Below is a small trained network, with its code and all its weights. Each question gives an input and a target symbol and asks what happens when units are switched off, that is, made to give their printed mean instead of their output.

import numpy as np


def w(rows, s, z=0):
    codes = np.array(rows[::2]) - 128.0
    scale = np.full(codes.shape[1], s)
    scale[-1] = z or s
    return codes * scale


def norm(h):
    return h / np.sqrt((h * h).mean(-1, keepdims=True) + 1e-5)


def f(y):
    return y / 2 * (1 + np.tanh(0.7978845608 * (y + 0.044715 * y**3)))


def softmax(a):
    e = np.exp(a - a.max(-1, keepdims=True))
    return e / e.sum(-1, keepdims=True)


def log_softmax(a):
    a = a - a.max(-1, keepdims=True)
    return a - np.log(np.exp(a).sum(-1, keepdims=True))


def net(x, mask):
    ids = ['ΘΦΨαβγμξπτω'.index(c) for c in x.split()]
    T = len(ids)
    res = E[ids] + P[:T]
    u = 0
    for l in range(2):
        q, k, v = (norm(res) @ M[l].T for M in (Q, K, V))
        z = softmax(np.where(np.tri(T) > 0, q @ k.T / 2**0.5, -1e9)) @ v
        res = res + np.where(mask[u], z, O[l][:, -1]) @ O[l][:, :-1]
        u += 1
        y = f(norm(res) @ A[l][:, :-1].T + A[l][:, -1])
        res = res + np.where(mask[u : u + 8], y, B[l][:, -1]) @ B[l][:, :-1]
        u += 8
    return log_softmax(norm(res)[-1] @ U[:, :-1].T + U[:, -1])


Q, K, V, O, A, B = {}, {}, {}, {}, {}, {}
E = w([
[60,158,109,121,88,165,53,150,64],'Θ',
[164,107,181,71,169,207,38,119,140],'Φ',
[124,155,162,159,165,140,120,42,102],'Ψ',
[114,133,186,33,116,177,3,217,112],'α',
[195,52,44,150,119,33,142,164,65],'β',
[166,155,194,188,154,168,115,124,187],'γ',
[136,170,105,134,184,179,71,166,93],'μ',
[137,204,164,155,156,135,109,107,151],'ξ',
[187,111,254,61,177,157,39,147,112],'π',
[139,167,202,104,88,110,68,175,119],'τ',
[111,153,137,175,129,197,115,176,75],'ω',
],0.0094)
P = w([
[105,59,130,172,150,75,105,255,150],'0',
[140,142,119,102,145,177,130,173,112],'1',
[148,149,136,108,146,163,132,151,102],'2',
[155,148,137,115,144,163,131,135,100],'3',
[159,149,140,118,146,163,128,123,98],'4',
[165,149,138,125,146,165,131,114,95],'5',
[157,155,142,130,148,160,129,112,93],'6',
[155,156,140,132,152,155,133,107,88],'7',
[153,155,138,135,156,152,134,103,87],'8',
[151,155,139,139,153,152,130,99,86],'9',
[151,152,138,141,155,148,132,97,86],'10',
[143,153,137,144,156,146,128,95,86],'11',
[139,150,135,145,158,140,135,93,86],'12',
[136,144,133,150,161,136,131,94,90],'13',
],0.0066)
Q[0] = w([
[105,151,94,22,75,155,255,123,189],'L0H0',
[142,85,130,151,167,129,104,56,52],'L0H0',
],0.0048)
K[0] = w([
[135,209,129,36,85,201,142,74,134],'L0H0',
[199,80,4,109,98,41,200,116,152],'L0H0',
],0.0047)
V[0] = w([
[253,143,110,57,96,207,114,139,119],'L0H0',
[19,194,238,136,163,186,42,116,119],'L0H0',
],0.0038)
O[0] = w([
[103,48,82,123,103,115,184,172,196,250],'L0H0',
[250,69,98,110,89,212,79,125,167,203],'L0H0',
],0.011,0.0018)
A[0] = w([
[129,77,89,59,159,236,115,118,162,174],'L0N0',
[149,203,57,196,138,151,190,125,96,251],'L0N1',
[141,154,155,79,200,137,85,71,223,160],'L0N2',
[62,208,160,164,193,74,255,50,139,36],'L0N3',
[143,143,213,106,154,146,149,115,129,233],'L0N4',
[122,122,145,85,128,149,84,197,147,144],'L0N5',
[135,196,185,195,124,74,110,136,222,130],'L0N6',
[135,183,128,120,241,119,140,118,131,70],'L0N7',
],0.0074,0.0028)
B[0] = w([
[42,175,117,125,70,71,162,48,150,254],'L0N0',
[129,65,194,3,58,146,124,169,98,182],'L0N1',
[86,104,108,117,63,141,146,193,40,181],'L0N2',
[144,196,127,255,90,191,115,49,120,208],'L0N3',
[99,160,76,101,104,108,177,131,180,203],'L0N4',
[122,115,89,126,159,108,185,82,119,219],'L0N5',
[94,118,192,67,115,125,132,77,127,149],'L0N6',
[191,114,54,55,79,128,213,128,170,153],'L0N7',
],0.0071,0.0067)
Q[1] = w([
[74,159,137,127,77,110,123,9,103],'L1H0',
[132,102,87,90,69,113,99,164,132],'L1H0',
],0.013)
K[1] = w([
[161,75,141,171,193,101,64,170,127],'L1H0',
[79,154,137,149,98,27,254,200,23],'L1H0',
],0.0098)
V[1] = w([
[131,133,2,141,138,161,139,90,103],'L1H0',
[96,159,187,90,51,169,166,47,133],'L1H0',
],0.0088)
O[1] = w([
[103,43,195,123,169,146,104,7,87,58],'L1H0',
[60,151,119,119,154,193,166,179,80,5],'L1H0',
],0.013,0.0035)
A[1] = w([
[77,148,127,84,157,162,170,1,55,142],'L1N0',
[139,101,150,154,206,148,60,74,122,194],'L1N1',
[56,102,110,41,81,142,113,125,232,27],'L1N2',
[171,121,127,221,90,126,94,2,180,66],'L1N3',
[24,46,137,204,95,139,168,80,175,46],'L1N4',
[155,194,61,218,73,155,162,213,162,167],'L1N5',
[186,188,99,130,107,192,157,90,68,5],'L1N6',
[31,123,77,130,119,215,156,155,104,40],'L1N7',
],0.0079,0.0012)
B[1] = w([
[116,182,64,162,96,119,111,169,154,232],'L1N0',
[79,183,117,48,68,90,136,168,89,154],'L1N1',
[123,130,139,223,186,175,120,139,99,195],'L1N2',
[99,141,179,108,199,109,105,255,134,224],'L1N3',
[116,84,45,132,83,174,159,72,127,170],'L1N4',
[94,82,201,126,118,165,138,77,117,255],'L1N5',
[182,115,85,151,219,109,56,111,138,167],'L1N6',
[206,88,176,62,179,72,141,101,116,180],'L1N7',
],0.0094,0.0077)
U = w([
[31,159,136,59,72,133,47,136,68,13],'Θ',
[97,104,17,95,128,122,184,45,144,244],'Φ',
[131,230,173,191,198,103,128,73,101,112],'Ψ',
[103,106,62,207,174,169,83,210,121,104],'α',
[136,42,130,148,113,2,135,54,105,254],'β',
[93,70,209,189,123,188,160,87,158,133],'γ',
[234,176,45,125,173,134,73,108,95,163],'μ',
[222,168,97,112,12,112,118,124,173,68],'ξ',
[108,173,85,52,152,141,234,215,126,94],'π',
[137,152,197,90,189,65,75,192,187,56],'τ',
[162,111,192,71,157,186,132,132,33,185],'ω',
],0.0093,0.0031)

Each question gives the input, a string of symbols that net reads in full, and the target symbol t.
The units are the heads (2 rows each of Q, K, V and O) and the neurons (one row each of A and B). Each row of codes is followed by its name. A weight is (code - 128) times the scale printed after its matrix; where a second scale follows, it is the last column's (O, A, B and U).
mask holds one flag per unit, layer by layer, with each layer's heads first. A switched-off unit (its flag False) gives its mean, the last column of its rows in O or B, instead of its output. The means were averaged over made-up inputs and are rounded, as every weight is.
A unit's drop is (log p(t) with every unit on - log p(t) with that unit switched off) / (log p(t) with every unit on - log p(t) with every unit switched off).
The circuit of an input: a set's keep is (log p(t) with only the set's units on - log p(t) with every unit switched off) / (log p(t) with every unit on - log p(t) with every unit switched off). Starting from the 12 units with the biggest drops (on a tie, the unit counted first), units are removed one at a time, each time the one whose removal leaves the highest keep (on an exact tie, the one counted first), for as long as the keep stays at least 0.8.
circuit, biggest first: the units of the circuit, biggest drop first
most important unit: the unit with the biggest drop
k most important neurons: the k neurons with the biggest drops, biggest first
top k neurons in layer l: the k neurons of layer l with the biggest drops, biggest first
input π μ π Θ τ μ τ γ Φ, target γ: top 3 neurons in layer 1 -> [L1N5 L1N2 L1N0]
input Ψ ξ α π τ γ α α ω τ, target μ: most important unit -> L0H0
input τ μ π α μ, target ξ: circuit, biggest first -> [L1H0 L0N0 L0N1]
input β ω γ β, target Ψ: circuit, biggest first -> [L0H0 L0N3]
input γ α ξ ω, target π: 2 most important neurons -> [L0N6 L0N0]
input ξ α π Θ, target ω: circuit, biggest first -> [L1H0 L1N7]
input τ ω τ β Θ Θ ξ Ψ Φ τ, target τ: top 3 neurons in layer 0 -> [L0N3 L0N0 L0N4]
input τ π μ τ γ Ψ γ, target ξ: circuit, biggest first -> [L1H0 L0N0 L0N1 L0H0]
input ω Ψ μ τ π π γ α ω τ Θ τ Φ Φ, target τ: 4 most important neurons -> [L0N0 L1N3 L0N3 L0N7]
input Θ Θ Ψ π τ γ β τ β τ τ, target Θ: 2 most important neurons -> [L0N6 L0N7]
input π π ω τ, target γ: circuit, biggest first -> [L1N5 L0N1 L1N0]
input α Ψ ω Θ, target α: top 2 neurons in layer 1 -> [L1N3 L1N2]
input ξ Φ α, target ω: circuit, biggest first -> [L1H0 L1N7]
input ω μ τ τ τ Ψ, target τ: circuit, biggest first -> [L1N3]
input α ω Φ ω τ γ, target α: top 4 neurons in layer 0 -> [L0N1 L0N5 L0N0 L0N6]
input β τ τ, target τ: circuit, biggest first -> [L0N0 L1H0 L1N3]
input ξ Θ π ξ, target ω: circuit, biggest first -> [L1H0 L0H0 L1N7]
input γ α Ψ π γ, target π: 3 most important neurons -> [L0N6 L0N0 L0N3]
input α α μ μ π Φ, target α: 3 most important neurons -> [L0N0 L0N5 L0N1]
input γ ω τ α Ψ, target π: circuit, biggest first -> [L1H0]
